Here is a tiny trained network, its code and every weight. The questions are about switching its units off for an input and a class, where a switched-off unit gives its printed mean instead of its output.

import numpy as np


def w(rows, s, z=0):
    codes = np.array(rows[::2]) - 128.0
    scale = np.full(codes.shape[1], s)
    scale[-1] = z or s
    return codes * scale


def norm(h):
    return h / np.sqrt((h * h).mean(-1, keepdims=True) + 1e-5)


def f(y):
    return np.maximum(y, 0)


def log_softmax(a):
    a = a - a.max(-1, keepdims=True)
    return a - np.log(np.exp(a).sum(-1, keepdims=True))


def net(x, mask):
    res = np.array(x, float).reshape(1, 4) / 4 @ E
    u = 0
    for l in range(3):
        y = f(norm(res) @ A[l][:, :-1].T + A[l][:, -1])
        res = res + np.where(mask[u : u + 6], y, B[l][:, -1]) @ B[l][:, :-1]
        u += 6
    return log_softmax(norm(res)[-1] @ U[:, :-1].T + U[:, -1])


A, B = {}, {}
E = w([
[80,110,132,100,39,167,101,112,170,175,125],'x0',
[8,179,197,111,156,150,137,148,104,94,110],'x1',
[147,137,159,126,118,122,127,122,126,123,117],'x2',
[138,175,121,151,121,152,95,164,121,163,126],'x3',
],0.014)
A[0] = w([
[107,200,122,174,126,82,44,193,77,210,93,19],'L0N0',
[166,230,127,213,159,131,97,208,118,218,131,1],'L0N1',
[108,62,124,82,153,50,254,73,135,103,135,19],'L0N2',
[164,173,100,137,180,100,199,133,38,88,177,124],'L0N3',
[171,188,144,191,215,109,117,169,76,130,180,70],'L0N4',
[138,194,100,161,92,133,37,141,95,101,151,2],'L0N5',
],0.0073,0.0063)
B[0] = w([
[83,65,130,134,95,196,202,159,76,139,143,179],'L0N0',
[143,65,135,151,73,254,208,181,78,66,127,191],'L0N1',
[114,23,132,131,53,221,180,155,59,60,88,201],'L0N2',
[140,186,91,124,87,44,104,140,189,124,137,254],'L0N3',
[148,121,104,128,153,66,115,182,155,99,78,227],'L0N4',
[135,65,86,91,94,216,187,114,92,78,150,142],'L0N5',
],0.0099,0.0067)
A[1] = w([
[123,83,182,102,138,106,135,89,150,25,131,65],'L1N0',
[135,35,200,132,137,205,205,141,129,96,99,125],'L1N1',
[136,120,149,46,79,161,91,114,123,172,123,3],'L1N2',
[70,101,157,107,61,197,94,61,165,225,158,71],'L1N3',
[1,186,190,160,164,135,150,169,128,105,116,79],'L1N4',
[222,65,111,186,146,162,163,122,165,185,147,109],'L1N5',
],0.0088,0.003)
B[1] = w([
[81,82,62,91,86,183,153,135,115,150,94,198],'L1N0',
[128,75,58,113,195,154,217,112,98,179,194,255],'L1N1',
[137,195,95,159,90,101,70,184,150,74,66,172],'L1N2',
[207,130,84,132,189,66,183,177,163,19,60,235],'L1N3',
[181,130,169,96,61,97,67,101,130,199,194,254],'L1N4',
[14,151,254,76,117,144,88,111,53,225,132,217],'L1N5',
],0.0091,0.0083)
A[2] = w([
[151,137,123,222,156,52,157,160,179,14,94,62],'L2N0',
[131,152,199,88,87,105,91,103,83,255,228,224],'L2N1',
[60,124,70,63,164,9,186,185,143,245,84,250],'L2N2',
[182,98,138,163,112,99,55,57,96,144,109,75],'L2N3',
[167,117,152,110,122,135,31,88,103,230,87,36],'L2N4',
[130,184,168,245,81,237,134,190,115,139,145,28],'L2N5',
],0.0081,0.0024)
B[2] = w([
[172,242,118,39,48,179,85,133,213,101,43,205],'L2N0',
[56,79,134,216,214,44,124,43,143,140,182,230],'L2N1',
[194,184,165,186,187,156,49,131,135,141,113,245],'L2N2',
[37,178,191,131,126,113,120,95,199,133,132,147],'L2N3',
[62,153,139,101,162,158,171,115,142,111,218,168],'L2N4',
[141,88,57,111,71,146,254,112,43,115,100,165],'L2N5',
],0.0096,0.011)
U = w([
[224,226,119,103,110,82,69,181,221,54,15,197],'0',
[79,144,184,187,232,18,105,14,152,198,217,3],'1',
[141,19,64,99,69,240,247,153,27,92,118,185],'2',
],0.012,0.0022)

Each question gives the input, the list of numbers given to net, and the class t.
The units are the neurons (one row each of A and B). Each row of codes is followed by its name. A weight is (code - 128) times the scale printed after its matrix; where a second scale follows, it is the last column's (A, B and U).
mask holds one flag per neuron, layer by layer. A switched-off neuron (its flag False) gives its mean, the last column of its row in B, instead of its output. The means were averaged over made-up inputs and are rounded, as every weight is.
A unit's drop is (log p(t) with every unit on - log p(t) with that unit switched off) / (log p(t) with every unit on - log p(t) with every unit switched off).
The circuit of an input: a set's keep is (log p(t) with only the set's units on - log p(t) with every unit switched off) / (log p(t) with every unit on - log p(t) with every unit switched off). Starting from the 12 units with the biggest drops (on a tie, the unit counted first), units are removed one at a time, each time the one whose removal leaves the highest keep (on an exact tie, the one counted first), for as long as the keep stays at least 0.8.
units of the circuit, in order: the units of the circuit, biggest drop first
unit that matters most: the unit with the biggest drop
top k neurons: the k neurons with the biggest drops, biggest first
k most important neurons of layer l: the k neurons of layer l with the biggest drops, biggest first
drop of u: that unit's drop, to one decimal
input [4,7,-8,-5], class 1: units of the circuit, in order : L1N4
input [7,7,-5,-2], class 0: top 2 neurons : L1N3, L1N5
input [-2,3,8,0], class 1: 2 most important neurons of layer 1 : L1N3, L1N4
input [7,-7,-8,3], class 0: top 2 neurons : L1N3, L1N4
input [-2,-4,8,-4], class 1: top 3 neurons : L1N5, L1N3, L0N1
input [-3,6,1,-8], class 2: top 2 neurons : L0N2, L1N0
input [7,6,0,8], class 2: top 2 neurons : L2N5, L0N3
input [3,7,7,6], class 1: top 3 neurons : L1N4, L2N1, L0N2
input [4,3,1,-4], class 0: top 3 neurons : L1N3, L0N1, L0N2
input [-3,6,-1,-8], class 2: top 2 neurons : L0N2, L1N0
input [1,8,8,7], class 1: top 3 neurons : L1N4, L2N1, L0N2
input [-8,-5,-1,-7], class 0: top 2 neurons : L0N3, L0N1
input [-1,5,5,4], class 1: top 2 neurons : L1N4, L2N1
input [8,1,-7,4], class 0: unit that matters most : L1N3
input [2,5,5,6], class 2: 2 most important neurons of layer 0 : L0N0, L0N1
input [2,-7,-5,-7], class 1: top 2 neurons : L1N5, L0N1
input [-1,-3,2,6], class 2: drop of L0N1 : 0.6
input [8,4,-8,-2], class 0: drop of L1N3 : 2.1
input [0,-4,-7,7], class 2: drop of L0N1 : 1.8
input [3,-6,-8,-5], class 1: unit that matters most : L1N5
input [-6,-2,-6,8], class 2: 2 most important neurons of layer 0 : L0N1, L0N0
